Here is a tiny trained network, its code and every weight. The questions are about switching its units off for an input and a class, where a switched-off unit gives its printed mean instead of its output.

import numpy as np


def w(rows, s, z=0):
    codes = np.array(rows[::2]) - 128.0
    scale = np.full(codes.shape[1], s)
    scale[-1] = z or s
    return codes * scale


def norm(h):
    return h / np.sqrt((h * h).mean(-1, keepdims=True) + 1e-5)


def f(y):
    return np.maximum(y, 0)


def log_softmax(a):
    a = a - a.max(-1, keepdims=True)
    return a - np.log(np.exp(a).sum(-1, keepdims=True))


def net(x, mask):
    res = np.array(x, float).reshape(1, 3) / 4 @ E
    u = 0
    for l in range(2):
        y = f(norm(res) @ A[l][:, :-1].T + A[l][:, -1])
        res = res + np.where(mask[u : u + 10], y, B[l][:, -1]) @ B[l][:, :-1]
        u += 10
    return log_softmax(norm(res)[-1] @ U[:, :-1].T + U[:, -1])


A, B = {}, {}
E = w([
[169,142,175,194,129,75,125,76,151,171,86,65],'x0',
[131,161,100,115,152,144,125,157,183,249,152,122],'x1',
[131,68,114,105,148,168,82,78,193,123,111,80],'x2',
],0.015)
A[0] = w([
[86,144,107,138,114,141,133,137,130,123,150,147,133],'L0N1',
[101,174,152,170,127,135,151,144,108,130,88,97,121],'L0N2',
[108,130,124,212,105,112,104,110,144,93,131,115,90],'L0N3',
[126,138,115,83,157,149,176,2,131,140,157,126,93],'L0N4',
[186,159,113,94,163,107,81,123,163,155,148,145,157],'L0N5',
[192,117,120,184,127,53,54,144,147,66,147,135,153],'L0N6',
[168,158,154,69,146,102,190,72,53,123,136,166,104],'L0N7',
[128,120,130,104,126,159,111,170,124,66,116,143,4],'L0N8',
[141,97,135,86,144,153,138,71,114,100,111,107,96],'L0N9',
[3,140,140,200,71,165,130,110,183,117,91,79,67],'L0N10',
],0.0089,0.003)
B[0] = w([
[186,68,170,107,109,21,123,91,126,201,131,147,218],'L0N1',
[169,45,130,105,115,93,122,157,93,161,143,175,213],'L0N2',
[204,76,97,37,140,94,125,123,81,119,204,169,209],'L0N3',
[197,96,121,191,102,93,91,224,114,106,169,94,192],'L0N4',
[2,72,164,134,60,120,200,118,107,172,84,134,241],'L0N5',
[11,219,124,119,148,209,230,88,142,224,101,91,247],'L0N6',
[101,58,121,186,87,117,41,194,203,117,120,95,253],'L0N7',
[218,113,141,97,173,131,195,57,82,247,134,86,244],'L0N8',
[86,91,141,199,58,80,84,240,146,126,117,162,243],'L0N9',
[234,76,117,98,164,158,105,153,83,130,130,192,184],'L0N10',
],0.0078,0.0041)
A[1] = w([
[96,58,154,132,81,71,142,131,101,117,119,155,221],'L1N1',
[130,149,126,156,137,114,126,113,137,137,134,82,130],'L1N2',
[123,160,155,151,111,105,170,137,64,86,113,164,54],'L1N3',
[112,75,116,108,146,180,77,62,188,46,106,83,64],'L1N4',
[111,137,91,29,146,179,123,127,111,42,167,193,32],'L1N5',
[160,179,106,105,177,177,145,122,106,164,146,113,241],'L1N6',
[132,239,128,177,128,81,125,178,98,82,155,149,6],'L1N7',
[144,99,167,167,106,79,129,100,82,52,103,126,157],'L1N8',
[67,143,141,109,125,172,167,60,88,2,102,121,31],'L1N9',
[179,179,178,172,149,86,142,34,115,100,80,96,54],'L1N10',
],0.017,0.0024)
B[1] = w([
[165,144,120,124,157,183,110,97,137,56,121,93,253],'L1N1',
[76,157,88,51,126,128,144,162,51,7,187,233,144],'L1N2',
[141,119,156,179,85,88,87,205,123,104,101,184,184],'L1N3',
[138,124,172,210,63,79,70,233,120,74,79,200,182],'L1N4',
[228,130,146,127,189,50,152,38,39,147,162,94,190],'L1N5',
[62,181,143,156,108,150,155,79,157,47,88,85,148],'L1N6',
[126,8,139,155,101,143,20,151,194,84,71,127,162],'L1N7',
[45,174,118,112,112,125,183,132,167,233,136,129,205],'L1N8',
[29,154,80,75,130,192,157,128,217,211,148,108,170],'L1N9',
[210,101,105,77,198,116,137,60,62,129,185,102,163],'L1N10',
],0.012,0.02)
U = w([
[147,68,154,204,66,84,29,232,143,60,76,172,164],'0',
[215,115,116,86,189,67,147,53,32,113,181,110,146],'1',
[6,190,103,113,100,154,181,135,196,193,119,110,180],'2',
[172,147,118,135,137,235,114,118,153,18,97,64,5],'3',
],0.013,0.0019)

Each question gives the input, the list of numbers given to net, and the class t.
The units are the neurons (one row each of A and B). Each row of codes is followed by its name. A weight is (code - 128) times the scale printed after its matrix; where a second scale follows, it is the last column's (A, B and U).
mask holds one flag per neuron, layer by layer. A switched-off neuron (its flag False) gives its mean, the last column of its row in B, instead of its output. The means were averaged over made-up inputs and are rounded, as every weight is.
A unit's drop is (log p(t) with every unit on - log p(t) with that unit switched off) / (log p(t) with every unit on - log p(t) with every unit switched off).
The circuit of an input: a set's keep is (log p(t) with only the set's units on - log p(t) with every unit switched off) / (log p(t) with every unit on - log p(t) with every unit switched off). Starting from the 12 units with the biggest drops (on a tie, the unit counted first), units are removed one at a time, each time the one whose removal leaves the highest keep (on an exact tie, the one counted first), for as long as the keep stays at least 0.8.
circuit, biggest first: the units of the circuit, biggest drop first
most important unit: the unit with the biggest drop
top k neurons: the k neurons with the biggest drops, biggest first
k most important neurons of layer l: the k neurons of layer l with the biggest drops, biggest first
drop of u: that unit's drop, to one decimal
input [8,-2,-1], class 1: circuit, biggest first -> L1N10
input [-8,-7,7], class 1: 2 most important neurons of layer 0 -> L0N7; L0N8
input [7,7,-1], class 1: top 4 neurons -> L1N8; L1N9; L1N10; L0N6
input [-7,6,-4], class 1: 2 most important neurons of layer 1 -> L1N5; L1N8
input [3,3,0], class 3: top 3 neurons -> L1N8; L1N5; L0N5
input [2,6,-6], class 0: top 4 neurons -> L1N8; L0N8; L0N6; L1N9
input [-3,-4,-1], class 2: top 3 neurons -> L1N8; L0N2; L0N3
input [-2,2,-2], class 3: circuit, biggest first -> L1N5; L1N8; L1N4
input [1,-8,-4], class 2: 2 most important neurons of layer 1 -> L1N8; L1N9
input [4,-2,-2], class 1: top 3 neurons -> L0N9; L1N10; L0N5
input [6,5,7], class 0: top 2 neurons -> L1N5; L1N1
input [-4,6,6], class 0: top 3 neurons -> L1N8; L0N6; L0N8
input [-8,0,7], class 1: top 4 neurons -> L1N5; L0N7; L1N3; L1N7
input [-6,-8,-2], class 2: circuit, biggest first -> L1N9
input [2,-3,2], class 3: 4 most important neurons of layer 0 -> L0N6; L0N9; L0N3; L0N10
input [3,-5,4], class 2: top 3 neurons -> L1N8; L0N6; L0N7
input [5,-6,0], class 2: 3 most important neurons of layer 0 -> L0N8; L0N1; L0N6
input [-2,-3,3], class 3: 3 most important neurons of layer 0 -> L0N9; L0N7; L0N8
input [2,0,3], class 3: 3 most important neurons of layer 0 -> L0N9; L0N7; L0N4
input [-4,-2,8], class 0: most important unit -> L1N4
input [1,-8,5], class 2: top 2 neurons -> L1N9; L1N8
input [-8,-7,4], class 1: drop of L1N5 -> 3.6
input [1,-2,2], class 3: drop of L0N6 -> 0.2
